Here is a tiny trained network, its code and every weight. The questions are about switching its units off for an input and a class, where a switched-off unit gives its printed mean instead of its output.

import numpy as np


def w(rows, s, z=0):
    codes = np.array(rows[::2]) - 128.0
    scale = np.full(codes.shape[1], s)
    scale[-1] = z or s
    return codes * scale


def norm(h):
    return h / np.sqrt((h * h).mean(-1, keepdims=True) + 1e-5)


def f(y):
    return np.maximum(y, 0)


def log_softmax(a):
    a = a - a.max(-1, keepdims=True)
    return a - np.log(np.exp(a).sum(-1, keepdims=True))


def net(x, mask):
    res = np.array(x, float).reshape(1, 6) / 4 @ E
    u = 0
    for l in range(2):
        y = f(norm(res) @ A[l][:, :-1].T + A[l][:, -1])
        res = res + np.where(mask[u : u + 4], y, B[l][:, -1]) @ B[l][:, :-1]
        u += 4
    return log_softmax(norm(res)[-1] @ U[:, :-1].T + U[:, -1])


A, B = {}, {}
E = w([
[89,134,80,133,231],'x0',
[250,176,148,63,92],'x1',
[172,12,159,143,150],'x2',
[3,98,214,52,200],'x3',
[93,194,152,182,17],'x4',
[42,143,132,128,212],'x5',
],0.0044)
A[0] = w([
[131,75,14,74,174,4],'L0N0',
[158,2,130,82,130,101],'L0N1',
[79,113,102,94,25,111],'L0N2',
[125,102,223,185,132,45],'L0N3',
],0.0099,0.0011)
B[0] = w([
[108,106,104,64,47,228],'L0N0',
[116,94,180,49,186,254],'L0N1',
[119,161,153,212,2,215],'L0N2',
[188,130,40,92,82,194],'L0N3',
],0.0069,0.0043)
A[1] = w([
[118,160,157,164,182,237],'L1N0',
[132,192,219,98,79,106],'L1N1',
[190,185,42,86,130,254],'L1N2',
[84,254,95,127,85,86],'L1N3',
],0.0085,0.00033)
B[1] = w([
[10,170,91,109,110,144],'L1N0',
[81,184,107,98,38,220],'L1N1',
[193,65,205,160,220,210],'L1N2',
[115,72,99,117,103,255],'L1N3',
],0.011,0.0047)
U = w([
[144,5,155,76,160,132],'0',
[138,167,191,106,85,100],'1',
[117,133,99,194,8,196],'2',
[141,197,154,199,168,2],'3',
[76,74,56,161,140,115],'4',
[226,86,161,228,148,130],'5',
[34,170,106,170,161,106],'6',
],0.014,0.0082)

Each question gives the input, the list of numbers given to net, and the class t.
The units are the neurons (one row each of A and B). Each row of codes is followed by its name. A weight is (code - 128) times the scale printed after its matrix; where a second scale follows, it is the last column's (A, B and U).
mask holds one flag per neuron, layer by layer. A switched-off neuron (its flag False) gives its mean, the last column of its row in B, instead of its output. The means were averaged over made-up inputs and are rounded, as every weight is.
A unit's drop is (log p(t) with every unit on - log p(t) with that unit switched off) / (log p(t) with every unit on - log p(t) with every unit switched off).
The circuit of an input: a set's keep is (log p(t) with only the set's units on - log p(t) with every unit switched off) / (log p(t) with every unit on - log p(t) with every unit switched off). Starting from all 8 units, units are removed one at a time, each time the one whose removal leaves the highest keep (on an exact tie, the one counted first), for as long as the keep stays at least 0.8.
units of the circuit, in order: the units of the circuit, biggest drop first
k most important neurons: the k neurons with the biggest drops, biggest first
k most important neurons of layer l: the k neurons of layer l with the biggest drops, biggest first
drop when u is switched off: that unit's drop, to one decimal
input [-1,-3,-3,-4,-2,-2], class 5: units of the circuit, in order => (L1N2)
input [5,-2,-7,-4,-5,8], class 0: units of the circuit, in order => (L0N0, L1N2)
input [-1,-1,1,3,0,-5], class 1: 3 most important neurons of layer 0 => (L0N1, L0N2, L0N0)
input [7,4,-6,-5,5,1], class 5: 2 most important neurons => (L1N2, L0N2)
input [1,-5,-5,-5,-5,3], class 0: 3 most important neurons => (L1N2, L0N0, L0N2)
input [7,-1,-8,-6,-3,4], class 0: units of the circuit, in order => (L1N2, L1N3)
input [-1,2,4,0,4,4], class 5: units of the circuit, in order => (L0N3, L1N2, L0N0)
input [3,3,-6,5,5,6], class 2: 2 most important neurons of layer 1 => (L1N1, L1N3)
input [6,7,0,-7,0,8], class 5: 2 most important neurons => (L1N2, L0N1)
input [3,2,-1,-1,1,-6], class 5: 3 most important neurons => (L1N2, L0N0, L0N1)
input [-5,-6,0,-7,-3,-7], class 5: 2 most important neurons of layer 1 => (L1N1, L1N3)
input [5,3,-4,-7,3,5], class 5: drop when L0N0 is switched off => 0.0
input [-1,8,-5,-4,0,-2], class 5: drop when L1N2 is switched off => 1.4
input [-7,-6,1,-6,-7,-3], class 0: units of the circuit, in order => (L0N1)
input [4,6,-2,-5,2,-2], class 5: drop when L1N2 is switched off => 0.6
